Below is a small trained network, with its code and all its weights. Each question gives an input and a class and asks what happens when units are switched off, that is, made to give their printed mean instead of their output.

import numpy as np


def w(rows, s, z=0):
    codes = np.array(rows[::2]) - 128.0
    scale = np.full(codes.shape[1], s)
    scale[-1] = z or s
    return codes * scale


def f(y):
    return np.maximum(y, 0)


def log_softmax(a):
    a = a - a.max(-1, keepdims=True)
    return a - np.log(np.exp(a).sum(-1, keepdims=True))


def net(x, mask):
    res = np.array(x, float).reshape(1, 5) / 4 @ E
    y = f(res @ A[0][:, :-1].T + A[0][:, -1])
    res = res + np.where(mask, y, B[0][:, -1]) @ B[0][:, :-1]
    return log_softmax(res[-1] @ U[:, :-1].T + U[:, -1])


A, B = {}, {}
E = w([
[118,179,254,79,191],'x0',
[44,165,141,173,88],'x1',
[194,193,187,206,103],'x2',
[65,128,192,164,141],'x3',
[84,121,123,180,192],'x4',
],0.0094)
A[0] = w([
[155,59,104,174,156,185],'N1',
[91,132,100,32,198,192],'N2',
[111,127,80,43,81,109],'N3',
[155,126,110,160,92,125],'N4',
[145,246,147,183,145,166],'N5',
[126,122,162,192,158,167],'N6',
[159,127,85,29,188,137],'N7',
[83,172,159,203,81,190],'N8',
[68,149,185,135,125,134],'N9',
[92,130,161,144,178,148],'N10',
[127,99,160,140,165,165],'N11',
[135,228,123,145,144,150],'N12',
[74,105,91,77,84,240],'N13',
[76,173,151,121,120,215],'N14',
[236,203,157,90,49,194],'N15',
[242,102,184,154,139,201],'N16',
[102,118,160,173,94,128],'N17',
[166,81,157,157,147,168],'N18',
[44,162,172,62,85,180],'N19',
[120,119,127,116,150,252],'N20',
[44,133,7,215,113,169],'N21',
],0.012,0.0032)
B[0] = w([
[164,137,141,203,188,184],'N1',
[154,67,216,69,216,209],'N2',
[91,38,120,109,151,194],'N3',
[154,136,93,88,87,168],'N4',
[60,216,60,141,108,203],'N5',
[61,113,92,184,136,177],'N6',
[60,50,164,133,179,206],'N7',
[76,145,103,113,11,205],'N8',
[130,204,194,172,81,193],'N9',
[150,172,179,189,137,182],'N10',
[115,160,159,174,156,163],'N11',
[97,198,96,127,105,172],'N12',
[167,29,154,75,118,205],'N13',
[148,173,180,120,80,185],'N14',
[147,204,18,8,177,232],'N15',
[113,162,58,138,252,207],'N16',
[92,111,128,126,64,166],'N17',
[112,128,113,151,202,157],'N18',
[153,172,242,71,72,204],'N19',
[129,109,167,144,161,165],'N20',
[244,22,24,208,50,249],'N21',
],0.019,0.012)
U = w([
[168,233,24,86,210,145],'0',
[20,27,158,79,144,108],'1',
[115,174,58,179,67,53],'2',
[97,104,174,135,14,83],'3',
[246,85,72,226,99,161],'4',
[224,175,253,120,171,79],'5',
[54,239,188,227,72,93],'6',
[100,119,164,209,221,251],'7',
],0.0061,0.0034)

Each question gives the input, the list of numbers given to net, and the class t.
The units are the neurons (one row each of A and B). Each row of codes is followed by its name. A weight is (code - 128) times the scale printed after its matrix; where a second scale follows, it is the last column's (A, B and U).
mask holds one flag per neuron, in row order. A switched-off neuron (its flag False) gives its mean, the last column of its row in B, instead of its output. The means were averaged over made-up inputs and are rounded, as every weight is.
A unit's drop is (log p(t) with every unit on - log p(t) with that unit switched off) / (log p(t) with every unit on - log p(t) with every unit switched off).
The circuit of an input: a set's keep is (log p(t) with only the set's units on - log p(t) with every unit switched off) / (log p(t) with every unit on - log p(t) with every unit switched off). Starting from the 12 units with the biggest drops (on a tie, the unit counted first), units are removed one at a time, each time the one whose removal leaves the highest keep (on an exact tie, the one counted first), for as long as the keep stays at least 0.8.
circuit, biggest first: the units of the circuit, biggest drop first
unit that matters most: the unit with the biggest drop
k most important neurons: the k neurons with the biggest drops, biggest first
drop when u is switched off: that unit's drop, to one decimal
input [-4,5,7,-6,4], class 2: circuit, biggest first : (N5 N8)
input [1,-1,-2,1,7], class 7: unit that matters most : N19
input [3,4,1,1,-6], class 6: 2 most important neurons : (N21 N19)
input [-6,-3,3,7,-6], class 0: circuit, biggest first : (N21 N15)
input [3,4,-3,8,-7], class 6: 2 most important neurons : (N21 N9)
input [-1,5,6,3,-8], class 0: 2 most important neurons : (N15 N21)
input [5,1,-2,-6,-8], class 1: 4 most important neurons : (N7 N3 N5 N2)
input [-7,-2,8,-1,3], class 0: 3 most important neurons : (N16 N15 N5)
input [6,5,-4,5,-3], class 5: 3 most important neurons : (N19 N2 N5)
input [-2,-1,1,-6,0], class 0: 2 most important neurons : (N21 N15)
input [-6,3,3,8,-3], class 3: 2 most important neurons : (N8 N16)
input [8,-5,1,-6,6], class 7: 2 most important neurons : (N7 N2)
input [1,-5,-2,-7,6], class 7: 3 most important neurons : (N1 N8 N13)
input [7,8,-7,-3,-7], class 5: circuit, biggest first : (N19)
input [-3,7,-5,-8,-7], class 1: 2 most important neurons : (N3 N13)
input [-1,-2,8,6,2], class 6: 2 most important neurons : (N21 N8)
input [7,-3,-1,1,5], class 5: drop when N14 is switched off : 0.1
input [-8,-3,-7,4,5], class 4: drop when N21 is switched off : 0.6
input [6,4,6,-5,0], class 0: drop when N15 is switched off : 3.7
input [5,-8,-6,-8,8], class 1: circuit, biggest first : (N7)
